Here is a tiny trained network, its code and every weight. The questions are about switching its units off for an input and a class, where a switched-off unit gives its printed mean instead of its output.

import numpy as np


def w(rows, s, z=0):
    codes = np.array(rows[::2]) - 128.0
    scale = np.full(codes.shape[1], s)
    scale[-1] = z or s
    return codes * scale


def norm(h):
    return h / np.sqrt((h * h).mean(-1, keepdims=True) + 1e-5)


def f(y):
    return np.maximum(y, 0)


def log_softmax(a):
    a = a - a.max(-1, keepdims=True)
    return a - np.log(np.exp(a).sum(-1, keepdims=True))


def net(x, mask):
    res = np.array(x, float).reshape(1, 8) / 4 @ E
    u = 0
    for l in range(3):
        y = f(norm(res) @ A[l][:, :-1].T + A[l][:, -1])
        res = res + np.where(mask[u : u + 10], y, B[l][:, -1]) @ B[l][:, :-1]
        u += 10
    return log_softmax(norm(res)[-1] @ U[:, :-1].T + U[:, -1])


A, B = {}, {}
E = w([
[130,129,131,132,130,127,127,130,127],'x0',
[186,145,203,52,194,226,65,228,191],'x1',
[171,213,126,97,238,125,139,7,115],'x2',
[127,126,127,127,128,126,126,125,130],'x3',
[129,129,126,123,126,129,127,130,127],'x4',
[127,129,129,128,128,128,120,129,123],'x5',
[167,239,2,111,125,24,115,204,211],'x6',
[25,219,98,175,92,228,103,109,174],'x7',
],0.0046)
A[0] = w([
[214,73,139,98,148,76,188,171,60,24],'L0N1',
[212,37,190,81,141,43,226,172,86,47],'L0N2',
[63,108,105,202,94,6,161,62,72,73],'L0N3',
[49,136,128,157,72,27,158,84,76,1],'L0N4',
[170,105,169,124,154,70,196,165,90,43],'L0N5',
[116,80,136,117,47,128,134,197,174,36],'L0N6',
[96,137,213,81,176,158,90,200,154,44],'L0N7',
[116,62,131,150,147,191,97,90,72,57],'L0N8',
[226,61,135,121,158,72,172,153,96,6],'L0N9',
[123,48,141,120,1,116,147,191,166,32],'L0N10',
],0.0042,0.0059)
B[0] = w([
[89,104,129,106,130,103,60,88,173,173],'L0N1',
[73,97,112,111,121,100,22,77,169,228],'L0N2',
[209,89,61,87,112,211,125,116,138,251],'L0N3',
[191,100,38,153,100,199,163,109,136,165],'L0N4',
[115,110,113,100,136,111,77,103,168,151],'L0N5',
[109,156,117,166,253,120,111,149,57,180],'L0N6',
[191,105,71,117,112,160,142,118,130,186],'L0N7',
[143,125,173,100,90,60,191,123,136,174],'L0N8',
[100,108,125,80,128,99,46,95,154,159],'L0N9',
[103,143,97,174,247,110,114,178,53,211],'L0N10',
],0.006,0.0024)
A[1] = w([
[53,32,165,173,27,125,134,227,112,57],'L1N1',
[1,206,138,195,66,226,127,134,144,15],'L1N2',
[40,205,135,142,112,213,137,110,174,3],'L1N3',
[85,24,246,169,134,171,119,76,59,82],'L1N4',
[171,127,238,34,189,208,96,216,163,77],'L1N5',
[108,116,175,145,115,137,145,107,130,79],'L1N6',
[55,209,119,194,98,214,157,98,145,22],'L1N7',
[86,98,100,164,46,81,233,55,52,82],'L1N8',
[166,190,183,120,211,120,189,11,120,43],'L1N9',
[181,186,58,133,146,35,97,173,180,112],'L1N10',
],0.005,0.0045)
B[1] = w([
[99,181,105,195,254,125,118,135,50,202],'L1N1',
[120,59,147,64,146,18,49,90,166,199],'L1N2',
[138,53,145,60,130,55,67,99,107,169],'L1N3',
[98,231,176,79,55,87,208,171,181,227],'L1N4',
[161,70,9,217,63,156,150,46,133,238],'L1N5',
[138,134,131,99,120,118,149,157,128,141],'L1N6',
[123,39,134,46,142,57,64,100,147,179],'L1N7',
[204,113,92,167,119,234,99,135,190,195],'L1N8',
[42,106,81,198,177,122,115,235,36,186],'L1N9',
[75,117,226,125,81,160,184,124,123,255],'L1N10',
],0.006,0.0046)
A[2] = w([
[195,95,154,123,138,219,60,192,183,67],'L2N1',
[197,70,194,113,144,28,87,138,96,40],'L2N2',
[101,133,97,181,241,122,101,189,43,67],'L2N3',
[117,228,89,112,76,18,199,188,179,55],'L2N4',
[151,127,157,79,138,120,83,149,114,55],'L2N5',
[222,140,150,129,145,216,85,164,174,4],'L2N6',
[121,196,127,118,60,62,178,223,179,45],'L2N7',
[84,172,120,118,110,127,48,113,173,67],'L2N8',
[126,201,106,103,255,132,137,68,47,54],'L2N9',
[72,137,240,129,52,175,215,111,101,76],'L2N10',
],0.0057,0.0033)
B[2] = w([
[135,141,67,151,106,99,149,60,83,213],'L2N1',
[46,148,122,73,129,117,41,84,204,206],'L2N2',
[109,189,148,169,181,124,126,174,90,254],'L2N3',
[155,131,228,80,132,189,165,126,125,227],'L2N4',
[106,120,111,140,120,114,121,89,147,146],'L2N5',
[148,100,46,179,71,155,181,78,118,171],'L2N6',
[128,152,214,112,165,143,162,98,83,209],'L2N7',
[162,82,145,103,145,71,107,99,98,185],'L2N8',
[74,100,135,220,130,118,90,253,95,206],'L2N9',
[201,227,156,63,154,92,174,176,172,232],'L2N10',
],0.0064,0.0034)
U = w([
[202,89,2,173,60,193,157,68,140,208],'0',
[86,82,137,44,132,46,13,78,167,179],'1',
[151,191,243,70,107,144,229,146,135,110],'2',
[71,149,107,237,199,115,102,227,54,8],'3',
],0.011,0.0014)

Each question gives the input, the list of numbers given to net, and the class t.
The units are the neurons (one row each of A and B). Each row of codes is followed by its name. A weight is (code - 128) times the scale printed after its matrix; where a second scale follows, it is the last column's (A, B and U).
mask holds one flag per neuron, layer by layer. A switched-off neuron (its flag False) gives its mean, the last column of its row in B, instead of its output. The means were averaged over made-up inputs and are rounded, as every weight is.
A unit's drop is (log p(t) with every unit on - log p(t) with that unit switched off) / (log p(t) with every unit on - log p(t) with every unit switched off).
The circuit of an input: a set's keep is (log p(t) with only the set's units on - log p(t) with every unit switched off) / (log p(t) with every unit on - log p(t) with every unit switched off). Starting from the 12 units with the biggest drops (on a tie, the unit counted first), units are removed one at a time, each time the one whose removal leaves the highest keep (on an exact tie, the one counted first), for as long as the keep stays at least 0.8.
units of the circuit, in order: the units of the circuit, biggest drop first
top k neurons: the k neurons with the biggest drops, biggest first
k most important neurons of layer l: the k neurons of layer l with the biggest drops, biggest first
input [6,-5,0,4,2,1,-8,7], class 2: 2 most important neurons of layer 1 => L1N4, L1N5
input [-2,2,8,8,-2,1,-3,7], class 3: 3 most important neurons of layer 1 => L1N9, L1N10, L1N4
input [7,3,8,5,-6,-3,-5,-5], class 3: units of the circuit, in order => L1N9
input [-7,5,0,-7,0,-8,8,8], class 1: units of the circuit, in order => L1N3, L2N8
input [6,8,8,-7,7,7,-3,4], class 0: top 2 neurons => L1N5, L1N1
input [-6,2,7,5,8,4,-3,-6], class 3: top 2 neurons => L1N9, L2N9
input [-6,-4,7,6,-6,5,-7,8], class 1: units of the circuit, in order => L1N7, L1N2
input [8,-5,4,2,8,-1,6,4], class 2: units of the circuit, in order => L2N4, L1N10
input [-7,-4,2,3,5,-4,-6,0], class 2: top 2 neurons => L1N4, L2N10
input [-5,5,8,1,8,-5,8,3], class 2: units of the circuit, in order => L1N10, L2N4
input [-3,6,-1,3,6,-6,3,7], class 1: top 4 neurons => L1N2, L1N3, L0N3, L1N8
input [-7,8,-2,-5,0,-1,7,-3], class 0: top 2 neurons => L1N5, L1N4
input [-7,8,8,7,2,-4,-8,2], class 0: top 3 neurons => L1N5, L1N10, L1N1
input [7,-5,4,-4,3,3,2,-2], class 0: units of the circuit, in order => L0N3
input [1,-2,7,-7,2,-3,-6,-6], class 3: top 4 neurons => L1N9, L2N9, L1N10, L1N2
input [-6,-6,8,4,-7,2,6,-1], class 3: 2 most important neurons of layer 1 => L1N4, L1N9
input [0,-3,6,-5,7,3,4,-3], class 3: top 2 neurons => L1N4, L1N9
input [-5,-2,2,-4,7,-5,6,-5], class 2: top 3 neurons => L1N10, L2N4, L1N2
input [7,-3,-6,4,-6,-3,5,6], class 1: top 2 neurons => L1N2, L1N9
input [6,4,8,1,1,6,-4,-6], class 3: top neuron => L1N9
input [8,-6,-6,7,-2,6,6,8], class 1: 3 most important neurons of layer 1 => L1N2, L1N5, L1N7
input [5,-2,-7,-6,2,-3,8,-1], class 2: top 2 neurons => L2N4, L1N10
input [-5,8,1,1,-5,7,0,8], class 0: 2 most important neurons of layer 2 => L2N6, L2N1
